Below are the code and all the weights of a small trained network. Each question names an input and a target symbol and asks about switching units off, where a switched-off unit gives its printed mean instead of its output.

import numpy as np


def w(rows, s, z=0):
    codes = np.array(rows[::2]) - 128.0
    scale = np.full(codes.shape[1], s)
    scale[-1] = z or s
    return codes * scale


def softmax(a):
    e = np.exp(a - a.max(-1, keepdims=True))
    return e / e.sum(-1, keepdims=True)


def log_softmax(a):
    a = a - a.max(-1, keepdims=True)
    return a - np.log(np.exp(a).sum(-1, keepdims=True))


def net(x, mask):
    ids = ['εζμπτφω'.index(c) for c in x.split()]
    T = len(ids)
    res = E[ids] + P[:T]
    u = 0
    for l in range(3):
        r = res
        for j in range(3):
            rows = slice(3 * j, 3 * j + 3)
            q, k, v = (r @ M[l][rows].T for M in (Q, K, V))
            z = softmax(np.where(np.tri(T) > 0, q @ k.T / 3**0.5, -1e9)) @ v
            o = O[l][rows]
            res = res + np.where(mask[u + j], z, o[:, -1]) @ o[:, :-1]
        u += 3
    return log_softmax(res[-1] @ U[:, :-1].T + U[:, -1])


Q, K, V, O = {}, {}, {}, {}
E = w([
[150,143,221,123,121,181],'ε',
[95,113,112,6,157,201],'ζ',
[62,60,103,133,155,94],'μ',
[88,110,96,86,207,138],'π',
[164,109,89,86,187,195],'τ',
[178,15,101,31,155,166],'φ',
[43,54,118,49,160,229],'ω',
],0.017)
P = w([
[143,116,168,147,124,116],'0',
[186,104,230,161,161,102],'1',
[118,117,137,135,108,136],'2',
[184,85,209,140,177,108],'3',
[110,119,105,129,104,142],'4',
[165,72,198,122,185,106],'5',
[101,117,74,122,102,146],'6',
[144,77,183,113,198,105],'7',
[93,112,40,115,98,152],'8',
[131,73,168,94,213,107],'9',
[86,111,4,105,93,156],'10',
[112,85,156,96,240,114],'11',
],0.017)
Q[0] = w([
[149,144,93,109,183,103],'0.h0',
[88,186,153,133,6,123],'0.h0',
[86,129,121,132,58,144],'0.h0',
[76,120,111,150,105,99],'0.h1',
[166,117,147,136,162,96],'0.h1',
[131,66,164,110,197,143],'0.h1',
[121,143,129,108,227,157],'0.h2',
[88,107,133,145,245,80],'0.h2',
[214,144,115,108,54,32],'0.h2',
],0.016)
K[0] = w([
[113,125,80,136,167,106],'0.h0',
[129,124,252,152,158,124],'0.h0',
[153,125,175,118,129,142],'0.h0',
[123,140,129,138,141,114],'0.h1',
[116,138,122,137,112,125],'0.h1',
[142,153,82,135,68,161],'0.h1',
[132,119,66,104,150,143],'0.h2',
[96,68,83,95,158,86],'0.h2',
[153,100,200,130,130,124],'0.h2',
],0.022)
V[0] = w([
[156,183,71,182,191,157],'0.h0',
[184,122,143,112,126,227],'0.h0',
[204,118,204,102,78,123],'0.h0',
[162,162,56,100,54,105],'0.h1',
[169,144,100,54,116,115],'0.h1',
[130,124,103,91,104,148],'0.h1',
[200,135,98,145,6,128],'0.h2',
[133,208,124,132,219,99],'0.h2',
[130,191,128,76,82,90],'0.h2',
],0.011)
O[0] = w([
[238,204,99,178,187,206,102],'0.h0',
[170,96,120,215,124,170,255],'0.h0',
[117,106,146,82,85,180,34],'0.h0',
[160,68,108,132,118,129,84],'0.h1',
[186,101,110,67,62,138,200],'0.h1',
[129,127,135,103,71,145,215],'0.h1',
[134,153,185,121,1,76,20],'0.h2',
[213,128,64,129,156,78,32],'0.h2',
[170,120,99,51,94,75,44],'0.h2',
],0.0094,0.0081)
Q[1] = w([
[186,200,196,173,122,53],'1.h0',
[51,155,5,94,120,210],'1.h0',
[179,173,254,118,167,31],'1.h0',
[165,91,115,170,196,133],'1.h1',
[162,167,106,76,172,145],'1.h1',
[98,139,120,194,130,37],'1.h1',
[88,154,153,178,140,254],'1.h2',
[178,79,172,99,173,129],'1.h2',
[50,119,218,139,223,171],'1.h2',
],0.0077)
K[1] = w([
[141,150,246,110,174,75],'1.h0',
[86,160,69,161,117,121],'1.h0',
[144,119,206,129,187,135],'1.h0',
[109,115,86,136,150,136],'1.h1',
[136,133,129,87,117,126],'1.h1',
[131,109,143,139,149,96],'1.h1',
[118,143,102,125,90,141],'1.h2',
[136,184,105,160,131,116],'1.h2',
[79,174,87,160,91,137],'1.h2',
],0.013)
V[1] = w([
[168,152,255,67,180,118],'1.h0',
[182,153,115,4,114,154],'1.h0',
[83,216,139,145,120,112],'1.h0',
[103,148,104,238,145,140],'1.h1',
[104,163,145,162,130,50],'1.h1',
[126,198,43,105,66,140],'1.h1',
[113,166,183,78,144,100],'1.h2',
[103,175,97,73,89,96],'1.h2',
[177,89,127,154,116,113],'1.h2',
],0.007)
O[1] = w([
[107,57,21,30,160,174,47],'1.h0',
[179,151,182,4,74,181,115],'1.h0',
[123,165,122,152,82,86,34],'1.h0',
[121,167,130,76,128,115,169],'1.h1',
[174,118,170,89,122,229,6],'1.h1',
[15,129,152,177,167,142,40],'1.h1',
[100,46,232,48,125,114,66],'1.h2',
[96,255,36,103,141,101,32],'1.h2',
[145,121,145,107,101,141,95],'1.h2',
],0.0054,0.011)
Q[2] = w([
[143,123,88,163,124,171],'2.h0',
[139,114,103,152,118,157],'2.h0',
[146,142,110,124,114,71],'2.h0',
[132,131,113,116,125,91],'2.h1',
[150,120,153,135,156,104],'2.h1',
[149,106,142,168,95,117],'2.h1',
[124,103,133,145,253,128],'2.h2',
[121,132,147,134,129,150],'2.h2',
[170,100,141,118,103,118],'2.h2',
],0.019)
K[2] = w([
[170,121,106,82,178,143],'2.h0',
[208,87,195,100,150,147],'2.h0',
[107,79,77,140,140,131],'2.h0',
[120,146,118,108,110,92],'2.h1',
[178,191,159,126,124,128],'2.h1',
[151,148,100,134,103,99],'2.h1',
[79,250,83,142,82,156],'2.h2',
[140,130,167,152,127,140],'2.h2',
[171,96,127,88,112,93],'2.h2',
],0.013)
V[2] = w([
[133,82,149,147,130,97],'2.h0',
[206,200,227,35,144,172],'2.h0',
[118,166,120,164,71,192],'2.h0',
[221,153,123,153,173,89],'2.h1',
[69,164,92,112,119,177],'2.h1',
[105,77,225,179,134,2],'2.h1',
[240,145,20,103,137,133],'2.h2',
[119,222,170,97,60,188],'2.h2',
[53,110,47,56,147,166],'2.h2',
],0.007)
O[2] = w([
[140,187,136,115,92,135,188],'2.h0',
[125,61,183,111,217,63,131],'2.h0',
[145,136,113,128,149,131,67],'2.h0',
[71,136,106,155,106,110,155],'2.h1',
[157,167,115,145,178,230,94],'2.h1',
[123,61,141,138,152,97,88],'2.h1',
[254,124,119,117,157,144,99],'2.h2',
[89,51,134,137,87,207,1],'2.h2',
[159,75,108,112,108,34,173],'2.h2',
],0.0084,0.0098)
U = w([
[149,180,255,117,99,121,195],'ε',
[96,176,62,6,128,181,255],'ζ',
[114,108,136,195,121,86,38],'μ',
[139,139,94,83,182,100,82],'π',
[170,127,140,170,138,201,142],'τ',
[157,36,14,126,67,124,163],'φ',
[72,80,57,114,174,227,41],'ω',
],0.0064,0.006)

Each question gives the input, a string of symbols that net reads in full, and the target symbol t.
The units are the heads (3 rows each of Q, K, V and O). Each row of codes is followed by its name. A weight is (code - 128) times the scale printed after its matrix; where a second scale follows, it is the last column's (O and U).
mask holds one flag per head, layer by layer. A switched-off head (its flag False) gives its mean, the last column of its rows in O, instead of its output. The means were averaged over made-up inputs and are rounded, as every weight is.
A unit's drop is (log p(t) with every unit on - log p(t) with that unit switched off) / (log p(t) with every unit on - log p(t) with every unit switched off).
The circuit of an input: a set's keep is (log p(t) with only the set's units on - log p(t) with every unit switched off) / (log p(t) with every unit on - log p(t) with every unit switched off). Starting from all 9 units, units are removed one at a time, each time the one whose removal leaves the highest keep (on an exact tie, the one counted first), for as long as the keep stays at least 0.8.
circuit, biggest first: the units of the circuit, biggest drop first
most important unit: the unit with the biggest drop
which heads matter: for each layer, one digit per head in row order, 1 if its drop is at least 0.15 and else 0, layers parted by /
input φ ε π ω ε τ φ ω, target ε: circuit, biggest first -> (0.h2)
input μ ω ω ω ω π, target μ: which heads matter -> 101 / 100 / 001
input ζ τ ε ε, target ω: which heads matter -> 000 / 100 / 001
input φ τ π μ μ φ φ ω ζ μ, target φ: circuit, biggest first -> (2.h2 0.h1)
input τ φ ζ φ, target φ: which heads matter -> 000 / 100 / 001
input φ φ ω φ π τ π ζ, target π: which heads matter -> 101 / 000 / 001
input ω ε π ε τ ε μ, target μ: which heads matter -> 010 / 100 / 000
input ω μ ω φ τ ε, target τ: which heads matter -> 100 / 100 / 001
input μ π ε ε, target ω: which heads matter -> 001 / 100 / 001
input τ π ε μ, target ω: circuit, biggest first -> (2.h2 0.h2)
input π ε π, target π: circuit, biggest first -> (0.h2 2.h2 0.h0)
input ε ζ ε ζ τ φ φ μ, target ε: circuit, biggest first -> (0.h2 1.h0 0.h1)
input ε τ π ω π π φ τ, target ε: which heads matter -> 001 / 100 / 000
input ω μ ζ τ φ ζ τ π μ φ, target ζ: which heads matter -> 100 / 100 / 100
input π ω ζ ζ ζ φ, target φ: most important unit -> 2.h2
input ε τ φ ζ π π π φ μ ω, target ζ: circuit, biggest first -> (0.h0 2.h0)
input ζ τ π φ, target π: circuit, biggest first -> (0.h0 0.h2 2.h2)
input τ φ ω τ τ τ μ μ, target ζ: circuit, biggest first -> (0.h0 2.h0 1.h0)
input π ω π π φ φ, target ε: which heads matter -> 001 / 100 / 100
input π ζ τ τ μ ε φ τ μ φ π ε, target π: most important unit -> 0.h0
input π τ μ ε, target ζ: circuit, biggest first -> (1.h0 0.h0)
input φ π ω ω φ τ τ φ, target τ: which heads matter -> 100 / 000 / 001
input μ ε τ ω μ φ π φ φ ζ, target ε: circuit, biggest first -> (0.h2 1.h0)
input τ ζ φ ε π ω, target π: circuit, biggest first -> (0.h2 2.h2 0.h0)
input τ φ ω π τ ω, target τ: which heads matter -> 100 / 000 / 001
input π π ζ ζ π, target π: which heads matter -> 001 / 000 / 001
input τ π ζ φ ω ε ε π, target ω: most important unit -> 2.h2
input τ τ ζ φ ζ ζ π φ, target π: circuit, biggest first -> (0.h0 0.h2)
input τ μ ζ τ ζ τ, target φ: which heads matter -> 000 / 000 / 001
input π ε τ ε ε μ ω ε, target μ: which heads matter -> 001 / 000 / 001
